Here is a tiny trained network, its code and every weight. The questions are about switching its units off for an input and a target symbol, where a switched-off unit gives its printed mean instead of its output.

import numpy as np


def w(rows, s, z=0):
    codes = np.array(rows[::2]) - 128.0
    scale = np.full(codes.shape[1], s)
    scale[-1] = z or s
    return codes * scale


def f(y):
    return y / 2 * (1 + np.tanh(0.7978845608 * (y + 0.044715 * y**3)))


def softmax(a):
    e = np.exp(a - a.max(-1, keepdims=True))
    return e / e.sum(-1, keepdims=True)


def log_softmax(a):
    a = a - a.max(-1, keepdims=True)
    return a - np.log(np.exp(a).sum(-1, keepdims=True))


def net(x, mask):
    ids = ['ΘΣβδεζημπτψω'.index(c) for c in x.split()]
    T = len(ids)
    res = E[ids] + P[:T]
    r = res
    for j in range(3):
        rows = slice(2 * j, 2 * j + 2)
        q, k, v = (r @ M[0][rows].T for M in (Q, K, V))
        z = softmax(np.where(np.tri(T) > 0, q @ k.T / 2**0.5, -1e9)) @ v
        o = O[0][rows]
        res = res + np.where(mask[j], z, o[:, -1]) @ o[:, :-1]
    y = f(res @ A[0][:, :-1].T + A[0][:, -1])
    res = res + np.where(mask[3:11], y, B[0][:, -1]) @ B[0][:, :-1]
    return log_softmax(res[-1] @ U[:, :-1].T + U[:, -1])


Q, K, V, O, A, B = {}, {}, {}, {}, {}, {}
E = w([
[150,178,106,105,154],'Θ',
[1,111,151,90,140],'Σ',
[149,98,50,118,103],'β',
[165,190,93,178,139],'δ',
[132,125,114,120,103],'ε',
[154,107,77,171,85],'ζ',
[195,127,135,95,91],'η',
[160,144,52,172,91],'μ',
[125,183,44,54,86],'π',
[120,148,166,187,49],'τ',
[131,215,132,150,41],'ψ',
[111,101,233,181,179],'ω',
],0.024)
P = w([
[199,115,151,75,96],'0',
[178,90,143,99,75],'1',
[164,127,146,110,82],'2',
[141,126,136,125,90],'3',
[118,115,116,130,89],'4',
[97,130,120,137,95],'5',
[74,129,116,143,101],'6',
[49,128,114,149,103],'7',
[30,133,108,154,109],'8',
[1,100,89,148,103],'9',
],0.0099)
Q[0] = w([
[111,142,137,154,177],'h1',
[142,61,145,79,136],'h1',
[48,140,86,106,146],'h2',
[91,148,156,185,87],'h2',
[139,174,54,109,93],'h3',
[94,195,85,92,10],'h3',
],0.014)
K[0] = w([
[178,115,120,131,142],'h1',
[80,110,182,146,138],'h1',
[119,121,136,140,101],'h2',
[56,73,168,103,150],'h2',
[34,179,143,124,102],'h3',
[5,125,104,182,156],'h3',
],0.016)
V[0] = w([
[86,161,201,126,131],'h1',
[187,134,79,125,141],'h1',
[78,51,157,117,96],'h2',
[169,95,84,93,154],'h2',
[152,93,144,122,236],'h3',
[157,76,185,246,124],'h3',
],0.011)
O[0] = w([
[70,136,130,96,86,83],'h1',
[158,98,84,140,162,164],'h1',
[185,65,155,124,168,129],'h2',
[113,100,79,175,142,131],'h2',
[139,111,47,108,254,41],'h3',
[236,193,162,106,139,6],'h3',
],0.012)
A[0] = w([
[131,67,51,140,48,90],'n1',
[35,94,208,127,147,92],'n2',
[40,89,187,147,98,254],'n3',
[97,130,185,35,211,140],'n4',
[59,146,29,72,144,192],'n5',
[61,166,2,178,183,215],'n6',
[167,53,177,125,206,62],'n7',
[123,142,37,34,177,5],'n8',
],0.0085,0.0041)
B[0] = w([
[121,80,176,166,200,241],'n1',
[198,176,196,89,187,186],'n2',
[154,138,125,235,192,253],'n3',
[112,126,84,171,148,146],'n4',
[140,166,140,126,130,225],'n5',
[148,134,124,82,174,228],'n6',
[93,155,209,135,93,142],'n7',
[23,136,254,115,152,146],'n8',
],0.01,0.021)
U = w([
[155,186,47,129,139,153],'Θ',
[186,179,157,83,141,143],'Σ',
[80,160,81,187,120,163],'β',
[154,104,114,112,101,254],'δ',
[132,108,140,108,116,41],'ε',
[111,69,146,108,89,127],'ζ',
[49,188,148,182,47,38],'η',
[175,78,97,87,156,87],'μ',
[3,150,143,89,113,59],'π',
[177,128,110,152,97,92],'τ',
[168,116,110,139,94,104],'ψ',
[136,159,174,121,65,185],'ω',
],0.011,0.0066)

Each question gives the input, a string of symbols that net reads in full, and the target symbol t.
The units are the heads (2 rows each of Q, K, V and O) and the neurons (one row each of A and B). Each row of codes is followed by its name. A weight is (code - 128) times the scale printed after its matrix; where a second scale follows, it is the last column's (O, A, B and U).
mask holds one flag per unit, heads first, then neurons. A switched-off unit (its flag False) gives its mean, the last column of its rows in O or B, instead of its output. The means were averaged over made-up inputs and are rounded, as every weight is.
A unit's drop is (log p(t) with every unit on - log p(t) with that unit switched off) / (log p(t) with every unit on - log p(t) with every unit switched off).
The circuit of an input: a set's keep is (log p(t) with only the set's units on - log p(t) with every unit switched off) / (log p(t) with every unit on - log p(t) with every unit switched off). Starting from all 11 units, units are removed one at a time, each time the one whose removal leaves the highest keep (on an exact tie, the one counted first), for as long as the keep stays at least 0.8.
units of the circuit, in order: the units of the circuit, biggest drop first
k most important neurons: the k neurons with the biggest drops, biggest first
which heads matter: for each layer, one digit per head in row order, 1 if its drop is at least 0.15 and else 0, layers parted by /
input β π π Θ, target β: units of the circuit, in order => (h3 n3)
input π π π η ω Θ β β β β, target μ: units of the circuit, in order => (h3 n3)
input π β β τ, target ω: units of the circuit, in order => (h3)
input π π Σ π π β β δ π π, target π: units of the circuit, in order => (n8 h3 n3)
input π Σ β, target β: units of the circuit, in order => (h1 h2 n3 n1)
input π η Θ, target β: which heads matter => 011
input μ η π π π π Θ τ δ, target ω: units of the circuit, in order => (h3 n6)
input π ω β β Θ δ, target Θ: units of the circuit, in order => (h3 n1)
input π ψ β β, target η: which heads matter => 001
input π π π ω β ε, target Σ: which heads matter => 001
input η Θ Θ ψ ψ Θ, target η: units of the circuit, in order => (h3 n6)
input π η β π π ε π ω β ψ, target Σ: which heads matter => 011
input π π ε, target β: units of the circuit, in order => (h2 h3 n3)
input Θ π δ π π π ω η, target Σ: 2 most important neurons => (n3 n8)
input ω π β Θ ω π π π ω π, target Σ: units of the circuit, in order => (h3)
input π π π π η, target β: which heads matter => 001
input β τ δ, target ω: which heads matter => 001
input π τ η π π π ψ β π, target η: which heads matter => 011
input π Σ π π π Θ, target Θ: 2 most important neurons => (n6 n1)
input π π β, target β: units of the circuit, in order => (h3 n3)
input Θ μ π ω π π Σ π Θ, target Θ: units of the circuit, in order => (n1 n8 h1)
input δ Σ δ Σ π π π β Σ η, target η: units of the circuit, in order => (h1)
input π ψ δ ω π μ, target Σ: which heads matter => 011
input Σ τ τ Θ π, target π: 3 most important neurons => (n8 n3 n2)
input π Θ β τ Θ, target ω: 3 most important neurons => (n3 n6 n2)
input β β β, target μ: 2 most important neurons => (n3 n1)
